Below are the code and all the weights of a small trained network. Each question names an input and a target symbol and asks about switching units off, where a switched-off unit gives its printed mean instead of its output.

import numpy as np


def w(rows, s, z=0):
    codes = np.array(rows[::2]) - 128.0
    scale = np.full(codes.shape[1], s)
    scale[-1] = z or s
    return codes * scale


def f(y):
    return np.maximum(y, 0)


def softmax(a):
    e = np.exp(a - a.max(-1, keepdims=True))
    return e / e.sum(-1, keepdims=True)


def log_softmax(a):
    a = a - a.max(-1, keepdims=True)
    return a - np.log(np.exp(a).sum(-1, keepdims=True))


def net(x, mask):
    ids = ['αγδζηω'.index(c) for c in x.split()]
    T = len(ids)
    res = E[ids] + P[:T]
    u = 0
    for l in range(2):
        q, k, v = (res @ M[l].T for M in (Q, K, V))
        z = softmax(np.where(np.tri(T) > 0, q @ k.T / 2**0.5, -1e9)) @ v
        res = res + np.where(mask[u], z, O[l][:, -1]) @ O[l][:, :-1]
        u += 1
        y = f(res @ A[l][:, :-1].T + A[l][:, -1])
        res = res + np.where(mask[u : u + 4], y, B[l][:, -1]) @ B[l][:, :-1]
        u += 4
    return log_softmax(res[-1] @ U[:, :-1].T + U[:, -1])


Q, K, V, O, A, B = {}, {}, {}, {}, {}, {}
E = w([
[114,205,156,20,110],'α',
[157,133,132,49,4],'γ',
[12,84,134,121,27],'δ',
[162,142,186,127,118],'ζ',
[240,231,116,138,88],'η',
[65,137,120,207,126],'ω',
],0.015)
P = w([
[116,196,252,111,116],'0',
[191,100,212,150,2],'1',
[94,178,187,102,174],'2',
[68,157,188,158,138],'3',
[173,63,155,176,61],'4',
[79,123,118,92,240],'5',
[73,124,102,154,137],'6',
],0.009)
Q[0] = w([
[127,2,44,110,222],'L0H1',
[17,252,7,23,217],'L0H1',
],0.013)
K[0] = w([
[143,171,223,226,69],'L0H1',
[98,91,251,6,133],'L0H1',
],0.018)
V[0] = w([
[168,91,65,57,149],'L0H1',
[102,11,192,102,149],'L0H1',
],0.011)
O[0] = w([
[159,180,176,80,85,1],'L0H1',
[114,88,247,123,112,75],'L0H1',
],0.011,0.0045)
A[0] = w([
[115,133,117,171,155,244],'L0N1',
[7,200,124,92,243,124],'L0N2',
[175,180,192,140,239,5],'L0N3',
[45,128,174,63,141,105],'L0N4',
],0.014,0.0029)
B[0] = w([
[163,107,96,84,56,219],'L0N1',
[220,113,245,215,176,255],'L0N2',
[162,117,4,175,56,184],'L0N3',
[29,189,61,182,175,247],'L0N4',
],0.013,0.0056)
Q[1] = w([
[155,255,132,181,151],'L1H1',
[52,126,119,135,117],'L1H1',
],0.021)
K[1] = w([
[45,247,89,27,134],'L1H1',
[111,80,108,80,76],'L1H1',
],0.015)
V[1] = w([
[144,44,149,217,2],'L1H1',
[99,133,109,159,26],'L1H1',
],0.0076)
O[1] = w([
[248,47,200,197,253,253],'L1H1',
[163,33,98,97,126,236],'L1H1',
],0.0049,0.0068)
A[1] = w([
[207,99,66,63,91,1],'L1N1',
[111,135,252,135,52,118],'L1N2',
[205,177,10,65,136,112],'L1N3',
[141,117,87,126,253,111],'L1N4',
],0.013,0.006)
B[1] = w([
[117,250,123,196,160,203],'L1N1',
[82,124,142,77,96,202],'L1N2',
[69,72,173,116,52,245],'L1N3',
[114,142,100,79,116,199],'L1N4',
],0.02,0.012)
U = w([
[120,192,136,74,166,81],'α',
[70,47,12,3,95,198],'γ',
[11,37,81,150,213,67],'δ',
[199,8,42,187,90,255],'ζ',
[111,108,41,159,90,31],'η',
[129,12,207,115,150,104],'ω',
],0.0066,0.0068)

Each question gives the input, a string of symbols that net reads in full, and the target symbol t.
The units are the heads (2 rows each of Q, K, V and O) and the neurons (one row each of A and B). Each row of codes is followed by its name. A weight is (code - 128) times the scale printed after its matrix; where a second scale follows, it is the last column's (O, A, B and U).
mask holds one flag per unit, layer by layer, with each layer's heads first. A switched-off unit (its flag False) gives its mean, the last column of its rows in O or B, instead of its output. The means were averaged over made-up inputs and are rounded, as every weight is.
A unit's drop is (log p(t) with every unit on - log p(t) with that unit switched off) / (log p(t) with every unit on - log p(t) with every unit switched off).
The circuit of an input: a set's keep is (log p(t) with only the set's units on - log p(t) with every unit switched off) / (log p(t) with every unit on - log p(t) with every unit switched off). Starting from all 10 units, units are removed one at a time, each time the one whose removal leaves the highest keep (on an exact tie, the one counted first), for as long as the keep stays at least 0.8.
units of the circuit, in order: the units of the circuit, biggest drop first
most important unit: the unit with the biggest drop
k most important neurons: the k neurons with the biggest drops, biggest first
k most important neurons of layer l: the k neurons of layer l with the biggest drops, biggest first
drop when u is switched off: that unit's drop, to one decimal
input γ γ ζ γ, target ζ: 2 most important neurons of layer 0 : L0N2, L0N4
input γ γ α γ ζ, target γ: 2 most important neurons : L0N2, L0N4
input γ η ζ ζ η, target η: units of the circuit, in order : L1N1, L1N3, L0H1, L0N4
input α ζ ω ω ω α, target α: units of the circuit, in order : L0N2, L1N4, L0N4
input ζ γ γ γ γ γ ζ, target γ: units of the circuit, in order : L1N1, L0N2
input η γ δ γ, target δ: most important unit : L0H1
input γ ζ η γ ζ ω γ, target ζ: 3 most important neurons of layer 1 : L1N3, L1N1, L1N2
input ζ γ η γ, target η: units of the circuit, in order : L1N1, L0H1
input δ γ α ω ω ζ, target ζ: units of the circuit, in order : L0N2, L0N3
input ζ ζ η, target η: units of the circuit, in order : L1N1, L1N3, L0N4, L0N3
input ω η ω γ η ω α, target α: 3 most important neurons : L0N2, L1N3, L1N4
input η η δ γ γ, target η: 3 most important neurons : L1N1, L1N3, L0N4
input γ γ γ η ζ, target η: 4 most important neurons : L1N1, L1N3, L0N4, L0N1
input ω ω δ, target δ: 2 most important neurons of layer 1 : L1N2, L1N3
input δ γ γ η δ, target η: 2 most important neurons : L1N1, L0N4
input δ γ γ δ γ, target α: 3 most important neurons of layer 1 : L1N1, L1N3, L1N2
input γ δ ω η γ ζ, target ζ: most important neuron : L0N3
input ω γ η γ ζ, target η: 3 most important neurons : L1N1, L1N3, L0N4
input γ γ γ γ γ, target α: 2 most important neurons of layer 0 : L0N2, L0N4
input γ γ ζ γ α ω, target ω: 4 most important neurons : L0N2, L1N1, L1N2, L0N1
input η δ γ δ η ω, target ω: 4 most important neurons : L0N2, L1N1, L0N1, L1N2
input γ δ γ γ ω γ ω, target γ: 2 most important neurons of layer 1 : L1N2, L1N1
input ζ η δ, target δ: drop when L1N1 is switched off : 0.0
input ζ ω γ ω δ, target ζ: drop when L1N4 is switched off : 0.1
